Below are the code and all the weights of a small trained network. Each question names an input and a class and asks about switching units off, where a switched-off unit gives its printed mean instead of its output.

import numpy as np


def w(rows, s, z=0):
    codes = np.array(rows[::2]) - 128.0
    scale = np.full(codes.shape[1], s)
    scale[-1] = z or s
    return codes * scale


def f(y):
    return y / 2 * (1 + np.tanh(0.7978845608 * (y + 0.044715 * y**3)))


def log_softmax(a):
    a = a - a.max(-1, keepdims=True)
    return a - np.log(np.exp(a).sum(-1, keepdims=True))


def net(x, mask):
    res = np.array(x, float).reshape(1, 6) / 4 @ E
    y = f(res @ A[0][:, :-1].T + A[0][:, -1])
    res = res + np.where(mask, y, B[0][:, -1]) @ B[0][:, :-1]
    return log_softmax(res[-1] @ U[:, :-1].T + U[:, -1])


A, B = {}, {}
E = w([
[79,145,39,109,193,97],'x0',
[122,60,176,218,161,82],'x1',
[48,50,132,90,112,186],'x2',
[113,163,83,135,59,74],'x3',
[91,146,154,180,69,138],'x4',
[126,109,149,11,124,88],'x5',
],0.011)
A[0] = w([
[128,147,119,253,67,135,223],'n0',
[182,52,179,121,215,96,212],'n1',
[122,85,193,99,85,112,155],'n2',
[131,216,56,29,195,170,193],'n3',
[79,65,38,113,207,116,254],'n4',
[143,133,103,184,92,129,135],'n5',
[136,163,100,192,137,141,151],'n6',
[129,151,190,184,128,203,127],'n7',
[175,58,174,146,185,118,227],'n8',
[57,130,106,50,72,185,175],'n9',
[140,163,178,74,56,122,239],'n10',
[115,99,160,187,117,202,135],'n11',
[126,76,168,148,74,92,195],'n12',
[193,168,157,121,78,69,253],'n13',
[107,52,172,82,80,162,153],'n14',
[156,82,125,108,240,118,133],'n15',
[87,91,54,103,134,107,177],'n16',
[93,94,178,123,74,177,165],'n17',
[115,135,139,107,237,141,162],'n18',
[128,104,158,155,218,164,150],'n19',
[94,51,109,168,155,86,175],'n20',
[163,151,124,184,175,51,142],'n21',
[170,205,112,178,47,91,166],'n22',
],0.011,0.0043)
B[0] = w([
[87,134,135,195,115,222,248],'n0',
[160,175,230,123,138,88,203],'n1',
[122,98,153,131,69,95,174],'n2',
[129,132,87,70,167,106,247],'n3',
[109,135,119,165,216,53,230],'n4',
[90,121,133,136,130,156,171],'n5',
[93,127,138,113,153,173,182],'n6',
[182,81,109,175,145,199,193],'n7',
[164,133,232,128,127,118,198],'n8',
[115,63,99,56,142,131,210],'n9',
[125,103,71,69,1,97,190],'n10',
[152,81,138,159,154,163,200],'n11',
[117,100,159,177,72,130,188],'n12',
[118,177,95,133,42,116,195],'n13',
[117,87,159,93,110,98,196],'n14',
[141,181,173,104,177,124,189],'n15',
[65,99,93,153,173,94,185],'n16',
[134,78,155,103,107,129,193],'n17',
[140,152,143,100,166,124,182],'n18',
[162,136,195,94,159,153,185],'n19',
[140,120,148,207,155,93,195],'n20',
[103,168,157,121,126,149,197],'n21',
[71,173,91,135,83,192,214],'n22',
],0.0095,0.014)
U = w([
[170,192,226,111,174,126,253],'0',
[164,42,149,223,114,242,59],'1',
[25,231,106,175,55,229,114],'2',
[153,131,207,134,20,84,30],'3',
[89,125,17,81,219,95,148],'4',
[153,209,14,78,46,97,104],'5',
[98,12,125,67,38,129,91],'6',
[87,73,123,254,143,45,142],'7',
],0.0077,0.0016)

Each question gives the input, the list of numbers given to net, and the class t.
The units are the neurons (one row each of A and B). Each row of codes is followed by its name. A weight is (code - 128) times the scale printed after its matrix; where a second scale follows, it is the last column's (A, B and U).
mask holds one flag per neuron, in row order. A switched-off neuron (its flag False) gives its mean, the last column of its row in B, instead of its output. The means were averaged over made-up inputs and are rounded, as every weight is.
A unit's drop is (log p(t) with every unit on - log p(t) with that unit switched off) / (log p(t) with every unit on - log p(t) with every unit switched off).
The circuit of an input: a set's keep is (log p(t) with only the set's units on - log p(t) with every unit switched off) / (log p(t) with every unit on - log p(t) with every unit switched off). Starting from the 12 units with the biggest drops (on a tie, the unit counted first), units are removed one at a time, each time the one whose removal leaves the highest keep (on an exact tie, the one counted first), for as long as the keep stays at least 0.8.
circuit, biggest first: the units of the circuit, biggest drop first
most important unit: the unit with the biggest drop
top k neurons: the k neurons with the biggest drops, biggest first
drop of u: that unit's drop, to one decimal
input [-2,-2,3,2,8,-3], class 1: circuit, biggest first -> [n7 n11]
input [1,-7,1,-5,5,1], class 6: most important unit -> n4
input [-3,-8,-6,-6,-8,6], class 5: circuit, biggest first -> [n10 n13]
input [2,-7,-2,-6,3,-5], class 4: circuit, biggest first -> [n3 n0 n8]
input [6,7,5,4,-5,7], class 7: top 3 neurons -> [n20 n16 n4]
input [6,4,-3,-3,6,-4], class 1: circuit, biggest first -> [n13 n0]
input [3,2,6,0,-2,0], class 7: top 2 neurons -> [n3 n20]
input [-4,-7,2,1,-8,-5], class 4: top 2 neurons -> [n3 n13]
input [8,0,-4,-7,-2,2], class 0: top 2 neurons -> [n1 n15]
input [6,-1,-8,-2,2,2], class 4: top 3 neurons -> [n10 n3 n0]
input [0,8,-8,-1,7,-3], class 2: top 2 neurons -> [n22 n21]
input [-1,-7,1,5,8,3], class 6: top 4 neurons -> [n9 n17 n4 n15]
input [-2,-6,1,4,4,4], class 6: top 2 neurons -> [n9 n4]
input [1,-3,5,7,8,0], class 6: circuit, biggest first -> [n9]
input [-1,-6,3,7,4,-1], class 6: top 2 neurons -> [n9 n10]
input [-7,6,8,0,-5,2], class 3: drop of n1 -> 0.1
input [-4,-3,-1,2,1,-1], class 2: drop of n22 -> 0.2
input [2,-8,7,2,4,1], class 6: drop of n10 -> 0.3
input [3,1,5,4,-3,-7], class 7: top 2 neurons -> [n4 n3]
input [-2,-7,4,3,-7,1], class 4: circuit, biggest first -> [n3]
